Below are the code and all the weights of a small trained network. Each question names an input and a class and asks about switching units off, where a switched-off unit gives its printed mean instead of its output.

import numpy as np


def w(rows, s, z=0):
    codes = np.array(rows[::2]) - 128.0
    scale = np.full(codes.shape[1], s)
    scale[-1] = z or s
    return codes * scale


def norm(h):
    return h / np.sqrt((h * h).mean(-1, keepdims=True) + 1e-5)


def f(y):
    return np.maximum(y, 0)


def log_softmax(a):
    a = a - a.max(-1, keepdims=True)
    return a - np.log(np.exp(a).sum(-1, keepdims=True))


def net(x, mask):
    res = np.array(x, float).reshape(1, 5) / 4 @ E
    u = 0
    for l in range(4):
        y = f(norm(res) @ A[l][:, :-1].T + A[l][:, -1])
        res = res + np.where(mask[u : u + 9], y, B[l][:, -1]) @ B[l][:, :-1]
        u += 9
    return log_softmax(norm(res)[-1] @ U[:, :-1].T + U[:, -1])


A, B = {}, {}
E = w([
[75,129,198,82,123,99,5,122,133,107],'x0',
[106,211,160,175,168,16,159,101,115,151],'x1',
[146,235,47,75,118,132,73,197,97,187],'x2',
[63,161,128,190,80,153,140,211,94,68],'x3',
[97,59,2,174,209,69,76,148,153,95],'x4',
],0.0094)
A[0] = w([
[186,142,126,116,141,169,89,168,143,157,132],'L0N1',
[255,99,120,62,150,76,113,49,150,176,39],'L0N2',
[95,113,71,144,152,97,127,118,196,73,166],'L0N3',
[144,160,189,103,66,136,86,97,82,139,115],'L0N4',
[122,63,111,96,108,194,116,159,134,133,8],'L0N5',
[176,135,66,121,131,124,238,161,138,123,1],'L0N6',
[22,144,120,222,45,174,124,223,79,124,25],'L0N7',
[162,142,103,168,183,182,193,127,111,152,19],'L0N8',
[181,171,213,174,99,161,154,114,103,138,69],'L0N9',
],0.0068,0.0079)
B[0] = w([
[150,124,130,88,133,120,151,148,70,102,200],'L0N1',
[177,163,202,200,217,171,119,253,194,97,198],'L0N2',
[61,105,158,63,133,192,196,160,79,199,253],'L0N3',
[37,66,98,111,164,150,140,162,114,195,231],'L0N4',
[178,95,125,49,98,121,161,154,139,35,145],'L0N5',
[147,90,121,223,93,173,129,153,57,207,149],'L0N6',
[209,159,181,150,222,173,110,177,236,114,207],'L0N7',
[148,94,137,163,74,124,123,154,113,158,140],'L0N8',
[52,73,77,75,139,147,192,171,148,172,195],'L0N9',
],0.0079,0.0046)
A[1] = w([
[68,166,112,153,127,65,156,91,118,152,75],'L1N1',
[96,90,20,152,148,80,93,106,154,103,22],'L1N2',
[140,207,166,180,140,15,152,68,103,180,63],'L1N3',
[75,128,170,88,103,77,2,96,157,81,50],'L1N4',
[101,175,148,144,133,94,127,88,92,127,63],'L1N5',
[69,162,126,162,76,129,148,181,128,49,92],'L1N6',
[77,143,152,106,105,114,21,80,148,113,1],'L1N7',
[158,141,77,151,96,162,183,72,116,138,82],'L1N8',
[79,79,39,177,176,71,63,169,174,125,57],'L1N9',
],0.0091,0.0073)
B[1] = w([
[126,85,53,67,123,121,115,168,168,58,190],'L1N1',
[15,105,100,32,147,207,207,103,79,198,164],'L1N2',
[77,109,44,95,85,67,107,170,254,60,227],'L1N3',
[148,31,100,251,73,94,112,184,94,230,209],'L1N4',
[122,98,102,123,87,67,153,147,164,115,150],'L1N5',
[183,164,166,146,230,155,78,140,195,106,223],'L1N6',
[177,66,180,200,87,80,94,192,49,199,155],'L1N7',
[103,48,123,180,86,69,48,183,147,206,177],'L1N8',
[87,150,147,70,176,234,220,125,93,179,253],'L1N9',
],0.0071,0.0037)
A[2] = w([
[121,211,68,122,117,124,79,135,62,132,72],'L2N1',
[137,178,111,93,149,138,113,107,71,130,43],'L2N2',
[209,107,108,73,178,106,93,47,178,203,72],'L2N3',
[187,91,86,85,55,197,72,87,120,87,62],'L2N4',
[158,201,62,88,124,103,80,125,85,130,2],'L2N5',
[139,199,202,87,9,136,154,104,155,151,86],'L2N6',
[144,135,153,98,89,112,94,92,129,136,32],'L2N7',
[102,90,105,135,141,135,95,194,140,182,150],'L2N8',
[164,147,123,136,108,138,157,104,107,121,56],'L2N9',
],0.011,0.005)
B[2] = w([
[183,162,128,114,91,149,101,28,147,126,158],'L2N1',
[114,149,153,128,76,125,149,88,157,120,139],'L2N2',
[105,193,118,232,179,196,63,198,151,97,169],'L2N3',
[113,112,64,99,113,38,151,209,185,38,166],'L2N4',
[186,189,136,97,39,161,149,62,125,109,148],'L2N5',
[49,93,33,120,255,163,152,131,61,177,173],'L2N6',
[129,108,98,157,115,169,144,156,143,156,131],'L2N7',
[169,152,188,72,88,115,144,128,91,139,254],'L2N8',
[119,122,124,140,129,130,92,148,158,181,130],'L2N9',
],0.0097,0.0098)
A[3] = w([
[56,205,108,151,136,17,143,105,149,130,110],'L3N1',
[100,176,139,190,116,169,114,154,102,63,3],'L3N2',
[128,164,138,162,162,116,126,127,160,124,125],'L3N3',
[103,64,163,156,148,125,144,114,110,63,81],'L3N4',
[74,40,160,213,120,126,142,7,156,67,88],'L3N5',
[181,136,182,73,108,129,192,179,102,114,168],'L3N6',
[112,132,168,95,120,109,19,144,81,149,81],'L3N7',
[106,88,124,128,168,156,146,107,114,135,53],'L3N8',
[194,121,13,229,79,128,191,131,134,159,66],'L3N9',
],0.011,0.0043)
B[3] = w([
[146,34,82,85,110,174,123,187,136,47,174],'L3N1',
[153,142,173,180,205,154,87,158,153,133,144],'L3N2',
[154,93,128,127,124,158,88,108,162,126,159],'L3N3',
[148,204,75,104,89,119,87,94,164,186,180],'L3N4',
[234,254,93,88,70,145,111,131,39,143,177],'L3N5',
[90,118,106,156,162,36,106,24,161,119,255],'L3N6',
[138,95,117,241,101,129,198,127,116,130,187],'L3N7',
[82,196,115,110,95,143,120,138,119,139,173],'L3N8',
[88,71,221,178,63,75,63,154,77,136,180],'L3N9',
],0.0095,0.0088)
U = w([
[7,107,92,77,194,180,198,126,94,196,132],'0',
[137,60,188,209,53,78,111,170,84,178,158],'1',
[175,186,174,181,224,185,97,187,220,91,146],'2',
[113,65,54,58,79,90,135,189,204,18,143],'3',
[213,251,105,91,48,138,127,68,101,133,122],'4',
[127,127,155,124,157,45,136,10,167,88,82],'5',
[133,107,170,127,149,149,125,37,77,14,1],'6',
],0.013,0.0089)

Each question gives the input, the list of numbers given to net, and the class t.
The units are the neurons (one row each of A and B). Each row of codes is followed by its name. A weight is (code - 128) times the scale printed after its matrix; where a second scale follows, it is the last column's (A, B and U).
mask holds one flag per neuron, layer by layer. A switched-off neuron (its flag False) gives its mean, the last column of its row in B, instead of its output. The means were averaged over made-up inputs and are rounded, as every weight is.
A unit's drop is (log p(t) with every unit on - log p(t) with that unit switched off) / (log p(t) with every unit on - log p(t) with every unit switched off).
The circuit of an input: a set's keep is (log p(t) with only the set's units on - log p(t) with every unit switched off) / (log p(t) with every unit on - log p(t) with every unit switched off). Starting from the 12 units with the biggest drops (on a tie, the unit counted first), units are removed one at a time, each time the one whose removal leaves the highest keep (on an exact tie, the one counted first), for as long as the keep stays at least 0.8.
units of the circuit, in order: the units of the circuit, biggest drop first
unit that matters most: the unit with the biggest drop
k most important neurons: the k neurons with the biggest drops, biggest first
top k neurons in layer l: the k neurons of layer l with the biggest drops, biggest first
drop of u: that unit's drop, to one decimal
input [7,-6,5,-6,1], class 1: unit that matters most	L1N4
input [1,6,-6,1,-4], class 3: units of the circuit, in order	(L3N1, L1N3)
input [-6,-1,-7,-6,-2], class 4: 2 most important neurons	(L3N5, L0N7)
input [-4,3,-1,7,7], class 0: 3 most important neurons	(L1N9, L0N2, L2N3)
input [5,7,4,-6,-4], class 3: units of the circuit, in order	(L1N3, L3N1)
input [-7,3,7,5,6], class 1: 2 most important neurons	(L3N9, L0N6)
input [-7,3,-8,5,-7], class 4: 2 most important neurons	(L3N5, L0N3)
input [5,-6,5,-6,6], class 0: 3 most important neurons	(L1N9, L0N7, L1N2)
input [-8,2,-3,-3,-7], class 1: 3 most important neurons	(L3N9, L1N8, L0N3)
input [-2,-2,-5,-4,0], class 4: 2 most important neurons	(L3N5, L0N7)
input [-5,-4,-6,5,-3], class 4: 2 most important neurons	(L3N5, L2N3)
input [8,1,7,8,3], class 1: 4 most important neurons	(L1N4, L3N7, L0N2, L2N8)
input [-2,2,3,3,3], class 5: top 2 neurons in layer 2	(L2N6, L2N3)
input [0,-4,0,7,-5], class 2: unit that matters most	L0N7
input [-7,-8,2,-8,-5], class 2: 3 most important neurons	(L2N3, L0N2, L1N4)
input [-4,1,7,6,3], class 4: 2 most important neurons	(L2N1, L0N2)
input [-5,6,-2,8,7], class 2: top 2 neurons in layer 2	(L2N6, L2N8)
input [-4,3,-7,6,8], class 0: top 2 neurons in layer 1	(L1N9, L1N2)
input [-1,2,4,-4,-4], class 0: top 2 neurons in layer 0	(L0N7, L0N9)
input [0,-7,7,-3,-7], class 0: units of the circuit, in order	(L2N6)
input [-4,-5,7,5,6], class 4: top 4 neurons in layer 0	(L0N4, L0N9, L0N1, L0N2)
input [5,1,1,4,2], class 1: 2 most important neurons	(L1N4, L0N2)
input [3,-3,-1,-3,-1], class 5: top 2 neurons in layer 1	(L1N6, L1N8)
input [-7,-4,2,2,7], class 0: 4 most important neurons	(L1N9, L1N2, L1N4, L3N7)
input [4,-8,8,7,-8], class 0: 2 most important neurons	(L2N6, L0N4)
input [2,-6,3,-8,-8], class 0: 4 most important neurons	(L2N6, L0N7, L1N6, L0N4)
input [6,-4,-7,-8,-3], class 2: units of the circuit, in order	(L2N3)
input [2,-2,7,-7,-2], class 2: top 2 neurons in layer 0	(L0N2, L0N3)
input [-8,3,5,-2,4], class 1: drop of L3N9	0.2
